[128 = 0]

[125 133 122 135 109 125 104 110 109 152 118  88 153 143 132 123 144 113
 138 133 132 123 137 154  93  94 119 130  98 140 189 135 103 120 119 184
 137 137 119 143 135 142 123 119 138 119 106 140 133 113 126 145 163 142]
zik + <6>
[132 156 166 127 117 150 116 134 124 169 151 127 162 137 133  86 141 104
 112 119 129 119 117 159 122 124 120 134 172 138 187 131  79 151 115 149
 113 139  94 143 138 169 152 145 106  83  89 135 151 115 159 152 109  49]
zik + <9>
[117 135 107 121 107 139 105 138 135 147 138 140 130 141 135 115 132 137
 132 120 107 108  91 161 109 146 119 129 141 115 167 113  77 134 167 128
 131 133 118 130 120 133 167 115 132 133 118 141 113 157 152 141 170 112]
sanem + <11>
[152 116 122 130 145 115 135 124 146 104 115 200 110  87 114 135 137 134
 107 137 156 146 125 119 150 168 114 140 109 122  82 134 204 112 117 111
 107 122 147 139 160 123 108 120 120 154 131 131 141 104 113 114 102 113]
Pap + <9>
[155 131 144 132 160 123 164 129 129 100 100 175 118 146 124 131 147 120
  83 125 151 144 146  95 131 141 131 136 123  98 113 144 203 121  80 108
 101  97 117 129 186 112 126 131  77 131 120 139 150  54  91 116  71  88]
Pap + <9>
[117 125 136 131  99 125 108 153 144 148 128  91 124 137 145 128 156  97
 145 112 154 119 128 218 151 139 132 124 104 140 161 139  87  86 143 150
 125 141 163 122 159 137 133 117 140 143 137 166 120 101 142 120 167 109]
zik + <10>
[152  90 105 133 149  91 131 130 136 121 115 127 116 110 141 138 141 135
 113 124 145 152 151 114 156 124 129 126 120 120 129 107 152 117 127 136
 138 138 160 106 140 118 101 114 133 136 126 114 132 138 151 147 131 154]
Pap + <6>
[167 100 100 121 122 110 148 142 154 123 120 106 111  92 119 112 185 151
 150 127 132 146 107 106 149 122 100 119  70 143  70 119 138 107 124 136
 159 119 142 145 131 138 106 145 146 149  79 108 125 122 109 125 132 113]
Pap + <11>
[120 141 114 132 108 142 114 121 127 151 120 108 133 129 119 118 150 121
 130 129 100 123 119 169 123 129 124 114 134 149 178 132  90 121 154 172
 146 138 111 115 129 120 129 118 131 132 142 160 118 131 123 112 148 158]
zik + <10>
[109 150 127 118 118 142 129 147 119 133 132 154 119 106 115 119 116 149
 117 133 122 127 111 143 135 158 112 142 176 128 154 121 105 148 141 124
 131 136 121 123 136 124 168 127 106 112 168 135 112 142 131  56  73  82]
sanem + <9>
[ 83 135 136 107 103 143 118 142 121 135 134 104 131 143 110 116 121 129
 147 132 105 152 104 154 149  89 119 124 156 151 138 109  64 140 152 127
 160 142 122 137  72 120 106 128 146 127 170 107 126 143 134 102 140 155]
sanem + <10>
[105 153  72 143  93 165 110 141 148 161 131 105 127 127  94  93 174 144
 129 127 119 101 115 171 110 151  89  90 106 176 151  87  80 103 165 153
 144 121 164 140 115 139 161 124 142 129 115 154 112 137  90  96 153 114]
zik + <11>
[135 139 107 121 113 130 131 130 147 149 121 100 125 126 118 112 176 132
 132 112 140 117 133 120 101 119 137  93  98 147 187 137 115 115 116 146
 137 150  90 132 147 144 143 142 108 119 126 163 148  97 104 139 126 121]
zik + <10>
[135 112 139 120 179 107 142 124 148 114 110 159 128 110 135 156 153 125
  99 137 195 145 139 120 131 137 131 132  94 110 105 154 187 111 104 121
 121 120 136 133 154 105  76 134 117 133 126 116 153 107  80 115 119 119]
Pap + <9>
[147 126  73 124  80 145 112 169 195 164 132  87  99 104 107  76 158 160
 149 123  93 116 118 155 149  77  95  94 148 164 135 103  93  99 155 125
 134 115  30 144 157 155 180 135 152 164 141 173 115 211 130 124 132 129]
zik + <11>
[144 152 133 120 108 147 121 134 137 142 148 122 132 140  90  92 197 125
 121 120 100 117 114 122 105 117 118 129 116 132 169 123  91 169 138 132
 113 119  43 144 117 173 152 152 119 118 119 171 138  87 128 134 119  54]
zik + <9>
[161  96 135 143 160  91 139 136 133 106 122 163 102  67 138 147 140 148
 114 114 146 153 134 118 164 157 129 140 118 120  84 130 183 120 129 129
 120 125 173 115 185 103 102 113 110 149 138 123 132 124 131 126 128 109]
Pap + <9>
[170  90  99 121 117 112 185 142 136 137  74 161  88  98 104 105 149 144
 137 115 156 132 136 137 179 111 104 111 126 170  87 127 143  64 166 115
 107 114 140 113 182 117 138 135 152 190 151 134 121 144 137  96 150 121]
Pap + <11>
[110 144 116 126 116 145 112 175 153 117 112  79  88  94 126 120 167 138
 138 111 141 112 146 190 157 134 112 113 129 158 161 141  89  92 129 158
 130 116 105 116 141 111 151 108 128 145 171 163 107 125 103  95 129   4]
zik + <10>
